Here is a tiny trained network, its code and every weight. The questions are about switching its units off for an input and a class, where a switched-off unit gives its printed mean instead of its output.

import numpy as np


def w(rows, s, z=0):
    codes = np.array(rows[::2]) - 128.0
    scale = np.full(codes.shape[1], s)
    scale[-1] = z or s
    return codes * scale


def f(y):
    return y / 2 * (1 + np.tanh(0.7978845608 * (y + 0.044715 * y**3)))


def log_softmax(a):
    a = a - a.max(-1, keepdims=True)
    return a - np.log(np.exp(a).sum(-1, keepdims=True))


def net(x, mask):
    res = np.array(x, float).reshape(1, 4) / 4 @ E
    y = f(res @ A[0][:, :-1].T + A[0][:, -1])
    res = res + np.where(mask, y, B[0][:, -1]) @ B[0][:, :-1]
    return log_softmax(res[-1] @ U[:, :-1].T + U[:, -1])


A, B = {}, {}
E = w([
[161,66,102,59,189,60,180,120,99,85],'x0',
[255,181,130,107,158,199,184,137,105,162],'x1',
[126,155,143,180,32,101,241,22,21,180],'x2',
[140,207,212,185,177,46,127,166,94,119],'x3',
],0.0094)
A[0] = w([
[209,168,126,100,183,175,130,156,150,141,78],'n1',
[9,82,129,135,124,39,60,137,152,119,109],'n2',
[169,152,135,121,148,161,127,134,113,125,251],'n3',
[114,32,75,80,91,236,119,128,156,128,123],'n4',
[126,81,107,106,113,179,131,116,147,132,72],'n5',
[177,159,132,134,128,174,164,119,105,135,80],'n6',
[106,130,135,155,65,82,182,90,100,141,111],'n7',
[142,130,129,110,211,156,32,194,179,113,38],'n8',
[142,223,193,170,201,32,95,188,129,121,94],'n9',
[110,107,132,106,164,130,76,164,165,116,180],'n10',
[175,46,108,58,215,21,163,136,123,98,77],'n11',
[94,223,152,193,80,230,33,155,167,143,89],'n12',
],0.016,0.013)
B[0] = w([
[113,66,156,142,48,147,65,173,94,43,209],'n1',
[121,80,137,163,85,189,87,177,159,63,229],'n2',
[108,128,99,198,142,202,161,135,255,144,225],'n3',
[132,194,116,123,188,93,46,83,150,132,245],'n4',
[144,130,150,107,125,54,51,121,30,94,164],'n5',
[108,87,162,105,47,91,59,154,5,46,175],'n6',
[138,174,122,154,84,158,178,108,118,152,205],'n7',
[130,161,136,141,36,118,173,104,32,132,249],'n8',
[137,192,106,104,180,80,17,65,141,131,238],'n9',
[137,167,123,164,92,148,193,95,164,178,232],'n10',
[123,74,139,79,204,120,190,167,87,150,231],'n11',
[131,58,136,69,213,113,198,167,88,137,252],'n12',
],0.022,0.02)
U = w([
[133,208,101,178,101,133,196,76,28,145,132],'0',
[129,192,83,130,226,76,45,79,99,105,121],'1',
[98,83,128,179,129,167,80,184,116,42,95],'2',
[119,90,117,84,254,107,194,169,59,138,147],'3',
[114,155,53,197,179,168,169,129,250,175,254],'4',
[242,73,135,100,82,55,101,144,181,142,81],'5',
[115,117,105,109,120,21,152,181,155,197,78],'6',
],0.009,0.0096)

Each question gives the input, the list of numbers given to net, and the class t.
The units are the neurons (one row each of A and B). Each row of codes is followed by its name. A weight is (code - 128) times the scale printed after its matrix; where a second scale follows, it is the last column's (A, B and U).
mask holds one flag per neuron, in row order. A switched-off neuron (its flag False) gives its mean, the last column of its row in B, instead of its output. The means were averaged over made-up inputs and are rounded, as every weight is.
A unit's drop is (log p(t) with every unit on - log p(t) with that unit switched off) / (log p(t) with every unit on - log p(t) with every unit switched off).
The circuit of an input: a set's keep is (log p(t) with only the set's units on - log p(t) with every unit switched off) / (log p(t) with every unit on - log p(t) with every unit switched off). Starting from all 12 units, units are removed one at a time, each time the one whose removal leaves the highest keep (on an exact tie, the one counted first), for as long as the keep stays at least 0.8.
units of the circuit, in order: the units of the circuit, biggest drop first
most important unit: the unit with the biggest drop
k most important neurons: the k neurons with the biggest drops, biggest first
drop of u: that unit's drop, to one decimal
input [6,-3,-1,-4], class 3: most important unit -> n11
input [-6,6,5,1], class 2: 3 most important neurons -> [n6; n11; n8]
input [-5,-6,-7,4], class 0: 2 most important neurons -> [n8; n10]
input [5,8,-8,-8], class 0: 4 most important neurons -> [n8; n9; n10; n2]
input [0,0,6,-8], class 1: 2 most important neurons -> [n4; n8]
input [1,0,-2,-3], class 4: 3 most important neurons -> [n9; n6; n8]
input [0,-8,6,-1], class 2: 2 most important neurons -> [n2; n8]
input [5,-3,-2,4], class 3: 4 most important neurons -> [n11; n4; n3; n1]
input [-4,-7,-8,2], class 0: 3 most important neurons -> [n8; n10; n1]
input [-7,-1,-4,-5], class 3: 2 most important neurons -> [n12; n9]
input [-6,-3,0,-7], class 1: 2 most important neurons -> [n4; n11]
input [5,0,2,-4], class 3: 3 most important neurons -> [n9; n11; n10]
input [-7,2,-8,4], class 0: 3 most important neurons -> [n8; n10; n11]
input [3,6,-4,-8], class 1: units of the circuit, in order -> [n4]
input [1,-5,4,8], class 1: drop of n9 -> 2.7
input [-6,-3,2,0], class 3: drop of n12 -> 0.3
input [5,-2,0,1], class 3: drop of n10 -> 0.0
